Below are the code and all the weights of a small trained network. Each question names an input and a class and asks about switching units off, where a switched-off unit gives its printed mean instead of its output.

import numpy as np


def w(rows, s, z=0):
    codes = np.array(rows[::2]) - 128.0
    scale = np.full(codes.shape[1], s)
    scale[-1] = z or s
    return codes * scale


def f(y):
    return np.maximum(y, 0)


def log_softmax(a):
    a = a - a.max(-1, keepdims=True)
    return a - np.log(np.exp(a).sum(-1, keepdims=True))


def net(x, mask):
    res = np.array(x, float).reshape(1, 7) / 4 @ E
    y = f(res @ A[0][:, :-1].T + A[0][:, -1])
    res = res + np.where(mask, y, B[0][:, -1]) @ B[0][:, :-1]
    return log_softmax(res[-1] @ U[:, :-1].T + U[:, -1])


A, B = {}, {}
E = w([
[104,49,97,91,74,177,105,210],'x0',
[77,83,181,196,119,46,203,64],'x1',
[98,157,163,103,245,61,96,200],'x2',
[132,23,85,124,152,90,204,132],'x3',
[193,78,47,148,165,141,196,162],'x4',
[22,84,163,226,146,192,79,144],'x5',
[144,141,196,129,97,197,255,132],'x6',
],0.009)
A[0] = w([
[46,166,170,186,72,131,159,121,149],'N1',
[224,121,137,109,151,130,136,85,145],'N2',
[185,150,141,137,159,98,141,63,54],'N3',
[191,100,126,80,133,89,145,114,67],'N4',
[172,71,131,96,125,163,155,119,175],'N5',
[128,107,102,79,142,80,102,93,157],'N6',
[74,172,145,139,184,96,106,169,122],'N7',
[68,128,153,146,122,142,140,37,152],'N8',
[159,125,101,88,149,70,102,105,134],'N9',
[139,88,126,194,138,182,93,129,102],'N10',
[168,150,49,95,126,8,97,129,178],'N11',
[175,171,115,63,164,161,170,133,121],'N12',
[77,66,137,66,124,209,96,200,175],'N13',
[226,158,148,142,140,129,140,145,194],'N14',
[108,144,154,100,154,79,182,123,90],'N15',
[67,126,185,175,111,97,134,78,202],'N16',
[134,125,57,225,128,172,78,154,136],'N17',
[106,99,146,103,104,155,101,235,85],'N18',
[157,110,115,130,134,19,66,112,158],'N19',
[112,247,197,99,99,153,23,120,207],'N20',
[225,178,95,64,47,177,140,133,251],'N21',
[118,93,58,161,159,170,114,107,211],'N22',
[129,66,128,134,142,85,174,122,34],'N23',
[84,97,119,83,125,172,97,178,140],'N24',
[187,161,107,83,79,151,144,135,129],'N25',
[152,169,142,161,91,178,158,100,151],'N26',
[162,172,83,62,43,142,161,125,50],'N27',
[155,144,114,75,76,136,135,129,101],'N28',
[91,152,152,105,106,124,118,77,153],'N29',
],0.011,0.0029)
B[0] = w([
[97,102,149,143,140,84,136,104,195],'N1',
[107,108,113,98,145,117,131,129,180],'N2',
[78,110,143,138,161,113,112,144,178],'N3',
[112,121,115,128,162,105,143,124,173],'N4',
[143,158,108,91,129,106,112,180,175],'N5',
[128,142,125,142,114,84,168,140,173],'N6',
[142,173,108,101,128,57,151,141,194],'N7',
[94,108,133,176,125,120,159,123,184],'N8',
[107,137,95,137,154,61,156,158,181],'N9',
[138,110,98,136,106,130,122,124,166],'N10',
[107,141,121,137,163,70,219,172,219],'N11',
[132,136,105,106,127,210,56,128,188],'N12',
[87,70,131,144,114,141,98,201,211],'N13',
[103,133,118,97,145,151,101,132,182],'N14',
[95,155,114,118,115,169,98,67,173],'N15',
[132,133,137,166,119,101,172,88,201],'N16',
[187,131,86,120,104,165,106,118,179],'N17',
[99,97,164,128,143,128,123,200,188],'N18',
[140,143,129,128,128,52,159,132,204],'N19',
[4,86,181,102,192,154,93,71,249],'N20',
[197,182,92,141,97,156,117,70,235],'N21',
[165,88,118,157,111,135,71,131,175],'N22',
[108,149,141,131,139,118,111,60,171],'N23',
[104,93,136,145,111,131,116,144,184],'N24',
[164,181,77,114,125,130,131,95,189],'N25',
[128,153,102,154,148,169,143,113,180],'N26',
[153,179,110,132,126,115,140,127,193],'N27',
[144,169,127,147,120,120,113,112,170],'N28',
[112,105,137,145,139,135,154,123,167],'N29',
],0.012,0.016)
U = w([
[205,75,115,114,168,93,156,94,98],'0',
[148,193,2,67,202,178,110,74,189],'1',
[189,192,101,200,141,55,231,83,103],'2',
[217,81,77,200,63,200,85,188,174],'3',
[101,152,184,56,189,227,66,133,2],'4',
[39,68,138,138,224,63,183,195,134],'5',
[76,53,180,211,144,165,117,3,182],'6',
],0.0082,0.0024)

Each question gives the input, the list of numbers given to net, and the class t.
The units are the neurons (one row each of A and B). Each row of codes is followed by its name. A weight is (code - 128) times the scale printed after its matrix; where a second scale follows, it is the last column's (A, B and U).
mask holds one flag per neuron, in row order. A switched-off neuron (its flag False) gives its mean, the last column of its row in B, instead of its output. The means were averaged over made-up inputs and are rounded, as every weight is.
A unit's drop is (log p(t) with every unit on - log p(t) with that unit switched off) / (log p(t) with every unit on - log p(t) with every unit switched off).
The circuit of an input: a set's keep is (log p(t) with only the set's units on - log p(t) with every unit switched off) / (log p(t) with every unit on - log p(t) with every unit switched off). Starting from the 12 units with the biggest drops (on a tie, the unit counted first), units are removed one at a time, each time the one whose removal leaves the highest keep (on an exact tie, the one counted first), for as long as the keep stays at least 0.8.
circuit, biggest first: the units of the circuit, biggest drop first
most important unit: the unit with the biggest drop
top k neurons: the k neurons with the biggest drops, biggest first
drop of u: that unit's drop, to one decimal
input [8,-7,-7,-7,-3,0,-4], class 4: most important unit -> N20
input [-3,6,2,-8,-3,-8,0], class 5: circuit, biggest first -> (N20, N11)
input [-1,6,3,6,1,-8,6], class 1: circuit, biggest first -> (N15, N12)
input [-6,-1,4,1,-1,0,6], class 6: top 2 neurons -> (N11, N5)
input [6,-2,-1,3,2,-5,-4], class 2: circuit, biggest first -> (N11, N20)
input [0,-1,1,5,-4,-7,-8], class 2: top 2 neurons -> (N20, N13)
input [-8,-4,-2,7,-4,-6,-7], class 2: top 2 neurons -> (N20, N13)
input [-8,5,3,3,-2,-8,-2], class 5: top 2 neurons -> (N3, N21)
input [-7,5,-4,-7,-3,1,-7], class 5: top 4 neurons -> (N21, N19, N15, N12)
input [5,4,-6,-1,-1,-3,-3], class 2: top 2 neurons -> (N20, N12)
input [-8,-4,-2,3,3,-5,-6], class 2: top 2 neurons -> (N11, N20)
input [3,8,-1,-1,0,-3,-3], class 2: top 3 neurons -> (N20, N13, N18)
input [-5,-6,0,-7,1,6,1], class 6: top 2 neurons -> (N20, N5)
input [-5,2,-3,8,-7,-3,-8], class 2: top 4 neurons -> (N20, N13, N19, N18)
input [3,6,-3,5,2,5,-6], class 6: most important unit -> N23
input [-4,-3,-7,7,-6,1,-1], class 2: top 3 neurons -> (N20, N13, N12)
input [-6,-2,2,-5,1,6,-2], class 6: top 2 neurons -> (N11, N20)
input [3,7,1,6,-6,-6,-4], class 2: top 3 neurons -> (N20, N13, N18)
input [6,7,4,-6,-8,-5,0], class 6: top 2 neurons -> (N20, N11)
input [7,-4,-8,-8,1,8,-8], class 3: most important unit -> N17
input [5,-7,3,6,-3,-3,1], class 3: drop of N13 -> 0.1
input [-2,5,4,-8,6,-8,-6], class 5: drop of N3 -> 0.2
input [4,4,-1,1,4,5,6], class 6: drop of N7 -> 0.4
input [-8,-4,3,2,6,6,4], class 1: drop of N10 -> 0.0
